Each row has a name. Each question is about the rows just above it.

Columns, left to right: U Z J W B G V E K
(186): | -2.738 | -7.001 |  5.261 | -5.299 | -0.441 | -6.461 |  4.199 | -0.865 | -7.016 |
(80): | -4.524 | -2.215 |  5.261 | -5.299 | -0.441 | -6.461 |  7.332 | -0.865 | -7.016 |
(125): | -7.948 | -2.738 | -7.000 |  6.703 |  1.109 |  6.719 |  5.337 | -3.903 | -5.632 |
(170): |  2.671 | -9.088 | -1.571 | -8.140 |  7.453 | -1.430 |  9.041 |  5.356 | -2.539 |
(37): | -7.312 |  3.017 | -0.288 |  6.810 |  3.988 |  6.543 |  0.480 | -6.161 |  3.350 |
(206): | -7.578 | -3.042 |  2.936 | -1.606 |  2.012 | -2.265 |  8.159 | -2.676 | -5.182 |
(94): |  1.566 | -7.710 | -7.413 | -3.688 | -1.833 | -2.072 |  2.045 |  4.280 | -5.708 |
(59): | -6.215 |  4.014 |  7.745 |  6.053 |  8.197 |  3.386 | -5.601 | -5.551 |  2.504 |
(131): | -7.822 | -0.257 | -5.601 |  7.745 |  3.386 |  8.197 |  6.053 | -7.147 | -1.854 |
(74): | -4.987 |  5.358 |  2.307 |  0.206 | -7.209 | -4.109 | -4.253 |  1.482 | -9.376 |
(47): | -4.987 |  5.358 |  2.307 |  0.206 | -3.565 | -4.109 | -4.253 |  1.482 | -9.376 |
Give the next 2 entries after | -2.738 | -7.000 |.
| 6.703 | 1.109 |
What are the next 2 entries after | -5.601 |  7.745 |  3.386 |  8.197 |  6.053 |?
| -7.147 | -1.854 |
Which column holds this, read top down? |  7.332 |  5.337 |  9.041 |  0.480 |  8.159 |  2.045 | -5.601 |  6.053 | -4.253 |
V

Columns, left to right: Y A H P X N M D F
(94): |  6.914 |  0.308 |  1.356 |  1.280 | -0.722 | -2.261 | -1.550 |  0.006 |  0.173 |
(206): |  0.545 | -0.254 |  1.105 |  1.465 | -5.867 | -0.042 |  0.171 | -0.578 | -0.732 |
(186): |  4.349 | -1.120 |  0.788 | -5.002 | -1.399 |  0.745 | -0.143 |  0.832 |  1.612 |
(170): |  3.428 | -3.436 | -2.498 |  2.164 |  1.918 | -0.097 |  0.868 |  1.540 | -0.513 |
(136): | -0.481 |  2.107 | -2.444 | -0.287 |  0.155 | -0.965 | -0.196 | -0.011 | -1.003 |
(47): | -5.091 | -1.057 | -3.872 | -1.526 | -2.830 | -2.565 |  0.823 | -1.919 |  1.334 |
(80): |  6.914 |  0.308 |  1.356 |  1.280 | -0.722 | -2.261 | -1.550 |  0.006 |  0.279 |
(131): |  6.914 |  0.308 |  1.356 |  1.280 | -0.029 | -2.261 | -1.550 |  0.006 |  0.173 |
(125): |  2.044 | -0.099 |  2.694 | -2.078 |  1.098 | -2.231 |  1.901 |  0.609 | -3.645 |
| -1.120 | -3.436 |  2.107 | -1.057 |  0.308 |  0.308 | is in which column, read top down?
A
What are the next 2 entries after | -3.436 | -2.498 |  2.164 |?
|  1.918 | -0.097 |
|  2.164 | -0.287 | -1.526 |  1.280 |  1.280 | is in which column, read top down?
P

Columns, left to right: C L Q S T
(131): |  1.167 |  6.657 |  2.873 |  7.540 | -4.621 |
(136): |  1.167 |  6.657 |  7.052 |  4.252 | -4.403 |
(80): |  1.167 |  6.657 |  2.873 |  6.541 | -3.419 |
The row with |  1.167 |  6.657 |  2.873 |  7.540 | -4.621 | is
(131)
Which row holds |  1.167 |  6.657 |  7.052 |  4.252 | -4.403 |?
(136)
| 7.540 | 4.252 | is in which column, read top down?
S
| 7.052 | 2.873 | is in which column, read top down?
Q

Columns, left to right: sebo gol bagut vubo zuzef ras Kir Feted dab
(206): | -3.050 | -4.544 | -5.708 |  8.721 |  4.805 |  2.804 |  5.309 | -1.795 | -4.949 |
(59): | -3.271 | -1.777 |  0.964 |  8.721 | -1.178 |  0.082 | -0.153 | -1.426 |  1.651 |
(80): |  3.719 |  1.526 |  5.248 |  8.721 | -3.800 | -4.467 |  0.777 | -3.067 | -3.198 |
(125): |  2.722 |  4.820 |  0.392 |  8.721 |  0.805 |  0.096 | -2.768 |  3.245 |  4.159 |
(131): | -2.027 |  3.273 | -0.827 |  8.721 | -1.390 |  3.041 |  0.444 |  1.904 | -0.055 |
(170): |  2.115 | -2.053 | -0.634 |  8.721 |  1.434 | -1.451 | -0.729 |  0.272 | -0.178 |
(94): |  1.526 |  5.248 |  3.719 |  0.805 | -1.462 |  0.018 | -1.793 |  1.793 | -0.555 |
(47): | -1.821 |  0.285 |  1.955 |  8.721 | -1.630 | -0.390 |  1.746 | -2.606 | -1.182 |
(74): |  0.235 | -0.765 | -1.221 |  8.721 |  2.531 |  0.127 | -3.430 |  1.743 |  5.790 |
Which row holds | -3.050 | -4.544 | -5.708 |  8.721 |  4.805 |  2.804 |  5.309 | -1.795 | -4.949 |?
(206)
Give the next 2 entries after | 4.820 | 0.392 | 8.721 | 0.805 |.
|  0.096 | -2.768 |
What are the next 2 entries after | -1.462 |  0.018 | -1.793 |?
|  1.793 | -0.555 |
What are the next 2 entries after |  3.273 | -0.827 |?
|  8.721 | -1.390 |
The next 2 entries after | 3.719 | 1.526 | 5.248 |:
|  8.721 | -3.800 |
Give the next 2 entries after | 8.721 | 0.805 | 0.096 |.
| -2.768 |  3.245 |
Whose row is | -3.271 | -1.777 |  0.964 |  8.721 | -1.178 |  0.082 | -0.153 | -1.426 |  1.651 |?
(59)

Columns, left to right: zapam tib gezuz Denov zer Seter gon Lelo Pebup
(136): |  2.011 | -2.625 | -1.584 |  7.328 | -0.398 | -0.344 | -1.665 |  0.000 | -4.189 |
(59): |  2.011 | -2.625 | -1.584 |  7.328 |  0.754 | -0.812 |  1.996 |  0.000 | -4.189 |
(186): |  1.722 | -0.794 | -4.039 |  2.794 | -1.665 | -0.344 | -0.398 | -0.481 |  2.055 |
Which column holds this, read top down? | -4.189 |  2.055 |
Pebup
What are the next 2 entries after |  7.328 |  0.754 | -0.812 |?
| 1.996 | 0.000 |
The next 2 entries after | -1.665 | -0.344 | -0.398 |:
| -0.481 |  2.055 |

Columns, left to right: Kefud ruko baso Lop Sez
(125): |  5.490 |  6.218 |  4.410 | -5.589 |  4.131 |
(186): |  7.051 | -2.259 |  6.789 | -6.399 | -2.898 |
(206): | -3.055 |  6.877 | -2.966 | -0.808 |  3.132 |
(37): |  7.354 | -0.255 |  7.668 | -7.169 |  3.945 |
(136): |  4.876 |  2.465 |  4.046 | -6.998 |  2.296 |
(47): |  6.781 | -1.756 |  6.830 | -7.116 | -2.247 |
(59): | -6.202 |  3.140 | -5.812 |  6.284 |  3.398 |
(74): |  0.110 |  4.740 |  0.478 | -3.179 |  0.885 |
(131): |  1.646 |  7.498 |  0.189 | -2.943 |  3.919 |
(170): | -5.365 | -3.011 | -4.945 |  4.062 | -5.652 |
(80): | -4.396 | -2.463 | -3.551 |  4.333 | -1.579 |
Give the next 2 entries after | 0.110 | 4.740 |.
|  0.478 | -3.179 |
Which column holds this, read top down? | -0.255 |  2.465 | -1.756 |  3.140 |
ruko

Columns, left to right: fonod Zeli bif bok Vit
(94): |  6.328 | -1.132 |  8.238 | -7.501 |  6.006 |
(125): |  5.952 |  0.282 |  6.302 | -8.560 |  4.713 |
(136): | -1.133 |  8.238 |  4.764 |  3.643 |  3.219 |
Which column holds | 6.006 | 4.713 | top down?
Vit
| -8.560 |  3.643 | is in which column, read top down?
bok
Which column holds |  5.952 | -1.133 | top down?
fonod
The next 2 entries after | -1.132 |  8.238 |:
| -7.501 |  6.006 |
Which column holds this, read top down? | 8.238 | 6.302 |
bif
Which column holds this, read top down? | 6.302 | 4.764 |
bif
Give the next 2 entries after | 5.952 | 0.282 |.
|  6.302 | -8.560 |

Columns, left to right: kapa rida poki vitos vaka
(125): |  1.071 |  0.282 |  7.200 | -2.594 |  3.519 |
(47): |  0.815 | -2.210 |  0.608 |  0.424 |  3.835 |
(37): |  6.160 |  5.980 | -0.294 | -1.239 | -0.330 |
(131): |  2.726 |  5.311 | -0.189 | -1.462 | -3.291 |
(80): | -0.663 |  1.338 | -6.318 |  2.435 | -4.762 |
(94): |  4.378 |  1.024 | -1.736 |  1.198 |  3.460 |
(136): |  6.032 |  6.924 |  0.603 | -1.864 | -1.141 |
| 0.815 | 6.160 | 2.726 | is in which column, read top down?
kapa
Which column holds | -0.294 | -0.189 | top down?
poki

Columns, left to right: madab Muke Tibo bage
(59): |  7.347 | -4.171 |  8.312 | -7.756 |
(94): |  5.985 | -4.220 | -3.740 |  5.720 |
(47): |  5.494 | -7.268 |  4.131 | -2.748 |
(170): |  4.049 | -1.556 | -3.448 | -1.838 |
Which column holds | -7.756 |  5.720 | top down?
bage
Which column holds this, read top down? | 5.985 | 5.494 |
madab
Which column holds | -4.171 | -4.220 | top down?
Muke
Which column holds | 5.494 | 4.049 | top down?
madab
| -4.220 | -7.268 | -1.556 | is in which column, read top down?
Muke

Columns, left to right: liv lovo veg mose tizu benur vip Vol
(80): | -1.153 | -0.033 | -0.418 | -3.084 | -1.809 | -0.495 | -2.527 |  0.915 |
(136): | -0.033 | -0.033 | -3.084 | -0.418 | -0.381 |  4.040 | -7.219 |  2.127 |
(47): | -0.115 |  0.665 |  0.184 | -0.575 |  2.555 | -0.893 | -0.671 |  0.840 |
Give the next 2 entries after | -0.033 | -3.084 | -0.418 | -0.381 |.
|  4.040 | -7.219 |
Which column holds this, read top down? | -0.495 |  4.040 |
benur
The next 2 entries after | -1.153 | -0.033 | -0.418 |:
| -3.084 | -1.809 |
Which column holds | -1.809 | -0.381 | top down?
tizu
What are the next 2 entries after | -3.084 | -0.418 | -0.381 |?
|  4.040 | -7.219 |
What are the next 2 entries after | -0.033 | -0.418 | -3.084 |?
| -1.809 | -0.495 |

Columns, left to right: Vufik kagab keze Miv
(131): | -1.341 | -2.379 |  0.466 | -2.997 |
(80): |  1.297 | -0.088 | -0.478 |  1.370 |
(74): | -4.200 | -2.013 |  0.194 | -3.234 |
(59): |  4.837 |  2.274 | -0.444 |  3.225 |
(206): | -7.119 | -6.375 |  0.534 | -2.042 |
(170): | -2.224 | -0.298 | -0.907 | -1.856 |
(136): | -5.067 | -2.695 |  0.590 | -2.645 |
(186): | -1.549 |  4.660 | -1.776 |  2.311 |
(125): |  3.510 |  0.218 | -1.673 |  0.542 |
(47): |  0.986 |  2.229 |  0.830 | -1.175 |
| -1.856 | -2.645 | is in which column, read top down?
Miv
Whose row is | -2.224 | -0.298 | -0.907 | -1.856 |?
(170)
| -0.444 |  0.534 | -0.907 |  0.590 | -1.776 | -1.673 | is in which column, read top down?
keze
Which column holds this, read top down? | -3.234 |  3.225 |
Miv
|  1.297 | -4.200 | is in which column, read top down?
Vufik

Columns, left to right: bave merin figuz siv
(94): |  4.391 | -0.780 | -6.474 |  5.812 |
(74): | -6.261 | -6.487 |  3.890 |  3.665 |
(47): | -4.026 | -5.893 |  9.071 | -5.061 |
|  3.665 | -5.061 | is in which column, read top down?
siv
Which column holds | 3.890 | 9.071 | top down?
figuz
The row with | -4.026 | -5.893 |  9.071 | -5.061 | is
(47)

Columns, left to right: kib zozup ruruk Gune rana Bona ripi
(74): | -3.152 |  1.208 |  0.443 |  4.915 | -1.782 |  1.241 | -1.701 |
(125): | -0.017 | -4.257 |  0.802 |  6.680 | -3.261 |  2.385 |  1.020 |
(47): |  2.251 |  2.058 |  3.472 |  7.403 | -0.460 |  0.888 |  0.803 |
(94): | -0.116 | -4.409 |  1.541 | -1.088 | -3.180 | -0.288 | -5.200 |
(37): | -3.152 | -3.299 |  0.443 |  4.915 | -1.782 |  1.241 | -1.701 |
(131): |  2.251 |  2.058 |  3.264 |  7.403 | -0.460 |  0.888 |  0.803 |
What are the next 2 entries after |  2.058 |  3.264 |  7.403 | -0.460 |?
| 0.888 | 0.803 |
Which column holds | -1.701 |  1.020 |  0.803 | top down?
ripi
|  0.888 | -0.288 |  1.241 | is in which column, read top down?
Bona
| -1.782 | -3.261 | -0.460 | is in which column, read top down?
rana
|  7.403 | -1.088 |  4.915 |  7.403 | is in which column, read top down?
Gune
Where do | -3.152 |  1.208 |  0.443 |  4.915 | -1.782 |  1.241 | -1.701 | appear?
(74)
| -3.261 | -0.460 | -3.180 | -1.782 | -0.460 | is in which column, read top down?
rana

Columns, left to right: nuf lepu bimiv tokev Gopil fek tatu Kiza gatof bele
(186): |  3.771 |  6.742 | -1.207 |  3.784 |  1.429 | -3.858 |  1.172 |  4.897 |  0.977 | -3.346 |
(131): | -3.659 |  1.000 |  1.624 | -4.493 |  7.645 | -1.335 | -0.176 | -2.075 |  0.821 |  7.981 |
(125): |  4.720 | -5.682 |  3.433 | -6.746 | -7.147 |  4.600 |  0.475 | -8.040 | -1.341 |  0.693 |
(80): | -2.077 |  2.160 |  1.376 |  5.156 |  0.752 | -3.787 | -6.708 | -5.449 |  4.284 |  6.181 |
(47): | -8.422 |  5.829 |  5.519 | -6.998 |  5.178 | -7.797 | -2.446 | -8.168 | -6.268 | -2.066 |
(94): |  5.829 |  5.519 | -6.995 |  5.178 | -7.797 | -2.446 | -8.168 | -1.954 | -3.230 |  7.696 |
(37): |  4.860 | -1.980 |  6.360 | -0.575 | -0.081 |  3.111 |  4.686 |  4.902 | -8.641 |  2.729 |
(59): |  1.144 | -7.423 |  4.799 |  7.877 | -2.361 |  3.148 | -4.633 |  2.378 | -2.041 |  7.299 |
(206): | -1.487 |  8.563 |  7.242 | -2.313 |  6.403 | -3.625 |  4.351 |  6.976 | -4.531 | -6.007 |
Which column holds |  4.720 | -2.077 | -8.422 |  5.829 | top down?
nuf
What are the next 2 entries after | -3.659 |  1.000 |  1.624 | -4.493 |  7.645 |?
| -1.335 | -0.176 |
| -7.147 |  0.752 |  5.178 | -7.797 | -0.081 | is in which column, read top down?
Gopil
Which column holds | -0.575 |  7.877 | top down?
tokev
The next 2 entries after |  5.829 |  5.519 | -6.998 |  5.178 | -7.797 | -2.446 | -8.168 |:
| -6.268 | -2.066 |
Which row holds |  5.829 |  5.519 | -6.995 |  5.178 | -7.797 | -2.446 | -8.168 | -1.954 | -3.230 |  7.696 |?
(94)
Which column holds | 5.829 | 4.860 | 1.144 | top down?
nuf

Columns, left to right: fakob tik Ranid gifod rapu
(94): | -0.188 |  1.021 | -4.805 | -6.116 |  0.128 |
(125): | -5.950 | -3.938 |  0.515 |  4.882 |  0.763 |
(80): | -7.456 | -4.805 |  1.021 | -0.921 |  0.058 |
(47): | -0.973 |  7.728 | -0.184 |  2.707 | -0.046 |
(131): | -5.876 | -0.189 | -0.116 | -7.571 |  0.612 |
(74): |  2.011 |  7.210 | -0.135 | -3.186 | -0.119 |
The next 2 entries after | -7.456 | -4.805 |:
|  1.021 | -0.921 |
Give the next 2 entries after | -0.189 | -0.116 |.
| -7.571 |  0.612 |
Which column holds this, read top down? | -4.805 |  7.728 |
tik
The next 2 entries after | 2.011 | 7.210 |:
| -0.135 | -3.186 |
Give the next 2 entries after | -4.805 |  1.021 |.
| -0.921 |  0.058 |

Columns, left to right: Puvol pafuv lakiv vipa
(136): | -4.973 |  1.615 |  6.896 |  6.498 |
(186): | -8.838 | -4.141 |  0.529 | -6.541 |
(131): | -4.781 |  2.810 | -3.436 | -0.924 |
| -4.141 |  2.810 | is in which column, read top down?
pafuv
Where do | -4.781 |  2.810 | -3.436 | -0.924 | appear?
(131)
Which row holds | -8.838 | -4.141 |  0.529 | -6.541 |?
(186)

Columns, left to right: Luzu sed koli fili lefu
(80): | -3.613 | -2.968 | -1.986 |  2.545 | -4.450 |
(37): |  3.856 |  7.375 |  8.194 | -3.303 | -0.656 |
(74): |  2.986 |  2.029 |  4.730 | -2.636 | -0.273 |
(131): | -2.303 | -0.723 |  0.006 |  1.301 | -4.449 |
(170): | -0.280 |  1.605 | -1.319 |  2.810 | -2.215 |
(125): |  2.526 | -2.625 |  6.738 | -0.498 | -4.264 |
(59): |  0.256 |  0.339 |  2.501 | -2.483 | -2.806 |
(136): | -0.280 |  1.605 |  2.455 |  0.911 | -2.646 |
(94): | -2.219 |  2.206 |  4.064 |  0.749 | -8.220 |
(47): | -3.079 | -3.487 | -0.869 |  1.428 | -4.746 |
(206): |  3.676 |  4.131 |  6.078 | -0.005 |  0.485 |
Whose row is | -0.280 |  1.605 |  2.455 |  0.911 | -2.646 |?
(136)
Which column holds | -4.449 | -2.215 | -4.264 | -2.806 | -2.646 | -8.220 | -4.746 | top down?
lefu
Whose row is | -0.280 |  1.605 | -1.319 |  2.810 | -2.215 |?
(170)

Columns, left to right: sek lel Vemi pimu rap Fito Gosu
(37): | -1.943 | -5.192 | -0.798 |  4.166 | -2.208 |  7.060 | -1.299 |
(74): | -1.943 | -5.192 | -0.798 |  4.166 | -2.208 |  1.270 |  2.052 |
(47): |  0.419 | -4.469 | -4.687 |  1.794 |  1.282 |  7.086 | -0.660 |
(125): |  0.419 | -4.469 | -4.687 |  1.794 |  1.282 |  7.086 | -1.931 |
(94): | -0.797 |  4.166 | -1.543 |  4.021 | -3.764 |  0.939 |  2.951 |
Whose row is | -1.943 | -5.192 | -0.798 |  4.166 | -2.208 |  1.270 |  2.052 |?
(74)
Which column holds this, read top down? | -0.798 | -0.798 | -4.687 |
Vemi

Columns, left to right: fomo lole geva Feg Sife Daf mos Fulok
(136): | -3.090 |  2.168 | -1.634 |  2.032 |  0.604 |  3.060 |  8.486 |  2.715 |
(80): | -2.255 |  3.336 |  2.235 | -4.037 |  2.010 |  0.171 |  3.135 | -6.415 |
(206): | -3.090 |  2.168 | -1.634 |  2.032 |  0.604 |  3.060 |  8.486 | -3.058 |
(47): |  2.921 |  2.183 |  0.016 |  2.032 |  0.604 |  3.060 | -8.453 |  1.552 |
(59): |  2.921 |  0.016 |  2.183 |  0.565 | -4.035 | -4.269 | -2.955 |  3.738 |
(37): | -3.090 |  2.168 | -1.634 |  2.032 |  0.604 |  3.060 |  8.486 | -0.075 |
Which column holds | 2.168 | 2.183 | top down?
lole
The next 2 entries after | 2.921 | 0.016 | 2.183 |:
|  0.565 | -4.035 |
Which column holds |  0.016 |  2.183 | -1.634 | top down?
geva
Which column holds this, read top down? |  3.135 |  8.486 | -8.453 | -2.955 |  8.486 |
mos
Which column holds | -1.634 |  2.235 | -1.634 |  0.016 | top down?
geva

Columns, left to right: sokug Besa Sab zono leso zoseg
(125): |  3.669 |  7.247 |  4.371 | -1.395 | -0.075 |  2.363 |
(37): | -6.595 |  5.085 |  1.756 |  1.891 | -6.759 | -3.943 |
(136): | -7.548 | -2.653 | -5.869 |  5.029 | -5.518 |  5.838 |
(186): |  3.669 | -5.979 | -6.429 | -1.395 |  4.321 |  2.363 |
(59): |  3.669 | -5.979 |  7.247 | -3.408 |  6.865 | -4.050 |
(94): |  3.669 | -5.979 | -6.429 | -5.686 |  9.010 |  0.617 |
(80): | -8.339 | -2.233 | -4.966 |  9.259 | -3.440 |  7.893 |
What are the next 2 entries after | -6.429 | -1.395 |?
| 4.321 | 2.363 |
Give the next 2 entries after | -5.979 |  7.247 |.
| -3.408 |  6.865 |
Whose row is |  3.669 | -5.979 | -6.429 | -5.686 |  9.010 |  0.617 |?
(94)

Columns, left to right: didu Koluf darop dap tonet Pibe Maba
(170): | -1.778 | -1.000 | -1.440 | -1.134 |  0.008 |  0.855 |  0.807 |
(186): | -2.252 | -0.768 |  0.795 |  3.439 |  2.301 |  4.901 | -2.279 |
(131): | -1.350 | -0.818 | -1.096 |  0.602 | -0.021 |  0.602 |  0.652 |
(74): | -2.750 | -2.183 | -1.502 |  0.720 |  0.257 |  0.957 |  1.062 |
(125): | -2.750 | -2.183 | -1.502 |  0.457 |  2.209 |  2.110 | -2.340 |
(206): | -2.223 | -2.273 | -1.242 | -0.281 | -0.109 |  0.080 |  1.193 |
(37): | -1.263 | -1.766 | -0.051 | -0.629 |  0.136 |  0.498 |  0.465 |
(136): | -1.623 | -1.819 | -0.656 | -0.495 | -0.116 |  0.199 |  0.853 |
(47): | -1.778 | -1.000 | -1.440 |  0.898 |  0.008 |  0.855 |  0.807 |
(94): | -1.157 |  0.900 | -1.563 |  1.009 | -0.995 |  2.599 | -0.132 |
(59): | -2.750 | -2.183 | -1.502 |  0.457 | -1.240 |  7.471 | -0.862 |
(80): | -0.926 | -1.918 |  2.574 |  1.481 |  2.872 |  2.570 | -2.417 |
Give the next 2 entries after | -1.242 | -0.281 | -0.109 |.
| 0.080 | 1.193 |
Which column holds this, read top down? |  0.602 |  0.720 |  0.457 | -0.281 | -0.629 | -0.495 |  0.898 |  1.009 |  0.457 |
dap
What are the next 2 entries after |  0.900 | -1.563 |?
|  1.009 | -0.995 |

